Here is a tiny trained network, its code and every weight. The questions are about switching its units off for an input and a class, where a switched-off unit gives its printed mean instead of its output.

import numpy as np


def w(rows, s, z=0):
    codes = np.array(rows[::2]) - 128.0
    scale = np.full(codes.shape[1], s)
    scale[-1] = z or s
    return codes * scale


def f(y):
    return y / 2 * (1 + np.tanh(0.7978845608 * (y + 0.044715 * y**3)))


def log_softmax(a):
    a = a - a.max(-1, keepdims=True)
    return a - np.log(np.exp(a).sum(-1, keepdims=True))


def net(x, mask):
    res = np.array(x, float).reshape(1, 5) / 4 @ E
    y = f(res @ A[0][:, :-1].T + A[0][:, -1])
    res = res + np.where(mask, y, B[0][:, -1]) @ B[0][:, :-1]
    return log_softmax(res[-1] @ U[:, :-1].T + U[:, -1])


A, B = {}, {}
E = w([
[30,151,119],'x0',
[88,15,253],'x1',
[128,127,129],'x2',
[128,128,128],'x3',
[132,30,66],'x4',
],0.011)
A[0] = w([
[254,161,89,255],'n1',
[144,227,126,230],'n2',
[68,93,218,83],'n3',
[46,170,51,155],'n4',
[64,103,145,83],'n5',
[132,78,27,124],'n6',
[73,75,159,126],'n7',
[70,136,160,216],'n8',
[137,154,236,126],'n9',
[114,59,150,51],'n10',
[96,23,155,6],'n11',
[221,71,221,155],'n12',
],0.019,0.0049)
B[0] = w([
[254,155,63,253],'n1',
[71,201,52,223],'n2',
[234,126,207,237],'n3',
[46,59,77,200],'n4',
[177,154,148,172],'n5',
[151,18,136,205],'n6',
[159,189,158,208],'n7',
[147,148,122,183],'n8',
[158,44,188,209],'n9',
[101,188,120,195],'n10',
[114,233,107,229],'n11',
[6,129,200,249],'n12',
],0.032,0.018)
U = w([
[189,222,91,255],'0',
[47,139,69,98],'1',
[239,56,105,182],'2',
[91,5,87,66],'3',
[84,70,231,50],'4',
[235,96,178,110],'5',
[41,184,158,47],'6',
],0.012,0.0033)

Each question gives the input, the list of numbers given to net, and the class t.
The units are the neurons (one row each of A and B). Each row of codes is followed by its name. A weight is (code - 128) times the scale printed after its matrix; where a second scale follows, it is the last column's (A, B and U).
mask holds one flag per neuron, in row order. A switched-off neuron (its flag False) gives its mean, the last column of its row in B, instead of its output. The means were averaged over made-up inputs and are rounded, as every weight is.
A unit's drop is (log p(t) with every unit on - log p(t) with that unit switched off) / (log p(t) with every unit on - log p(t) with every unit switched off).
The circuit of an input: a set's keep is (log p(t) with only the set's units on - log p(t) with every unit switched off) / (log p(t) with every unit on - log p(t) with every unit switched off). Starting from all 12 units, units are removed one at a time, each time the one whose removal leaves the highest keep (on an exact tie, the one counted first), for as long as the keep stays at least 0.8.
circuit, biggest first: the units of the circuit, biggest drop first
unit that matters most: the unit with the biggest drop
k most important neurons: the k neurons with the biggest drops, biggest first
drop of u: that unit's drop, to one decimal
input [2,-8,-2,-8,-3], class 1: unit that matters most -> n4
input [-1,4,6,-1,3], class 6: 2 most important neurons -> (n1; n12)
input [1,6,-4,-7,-5], class 5: 2 most important neurons -> (n3; n4)
input [-2,8,5,-1,5], class 6: circuit, biggest first -> (n12; n11)
input [-8,-1,1,6,1], class 2: circuit, biggest first -> (n1; n11)
input [1,-1,1,4,3], class 3: 2 most important neurons -> (n3; n1)
input [-4,5,6,-4,0], class 4: 4 most important neurons -> (n2; n9; n3; n12)
input [-2,8,2,5,7], class 6: circuit, biggest first -> (n12; n11)
input [-1,6,-4,5,-2], class 4: 2 most important neurons -> (n12; n1)
input [-3,8,7,-8,-3], class 4: 2 most important neurons -> (n12; n9)
input [-6,-4,7,7,1], class 2: 3 most important neurons -> (n11; n6; n10)
input [0,4,3,0,6], class 6: 2 most important neurons -> (n1; n12)
input [-2,0,8,8,7], class 2: 4 most important neurons -> (n6; n4; n2; n12)
input [1,-6,-1,-2,-4], class 1: 4 most important neurons -> (n4; n3; n2; n7)
input [-8,-6,2,4,3], class 2: circuit, biggest first -> (n6)
input [-8,1,0,-2,-7], class 4: circuit, biggest first -> (n12; n9)
input [1,-5,-7,-2,7], class 3: 2 most important neurons -> (n4; n3)
input [1,-5,7,6,-7], class 1: 2 most important neurons -> (n4; n3)
input [-7,1,-7,-1,0], class 4: 2 most important neurons -> (n12; n2)
input [-7,4,-7,-6,-3], class 4: circuit, biggest first -> (n12)
input [8,0,6,-8,-5], class 1: circuit, biggest first -> (n4; n1; n12)
input [-8,2,-5,4,8], class 6: drop of n11 -> 0.2
input [2,-3,-5,5,4], class 3: drop of n10 -> 0.0
input [2,-7,-6,1,-5], class 1: drop of n3 -> 0.1
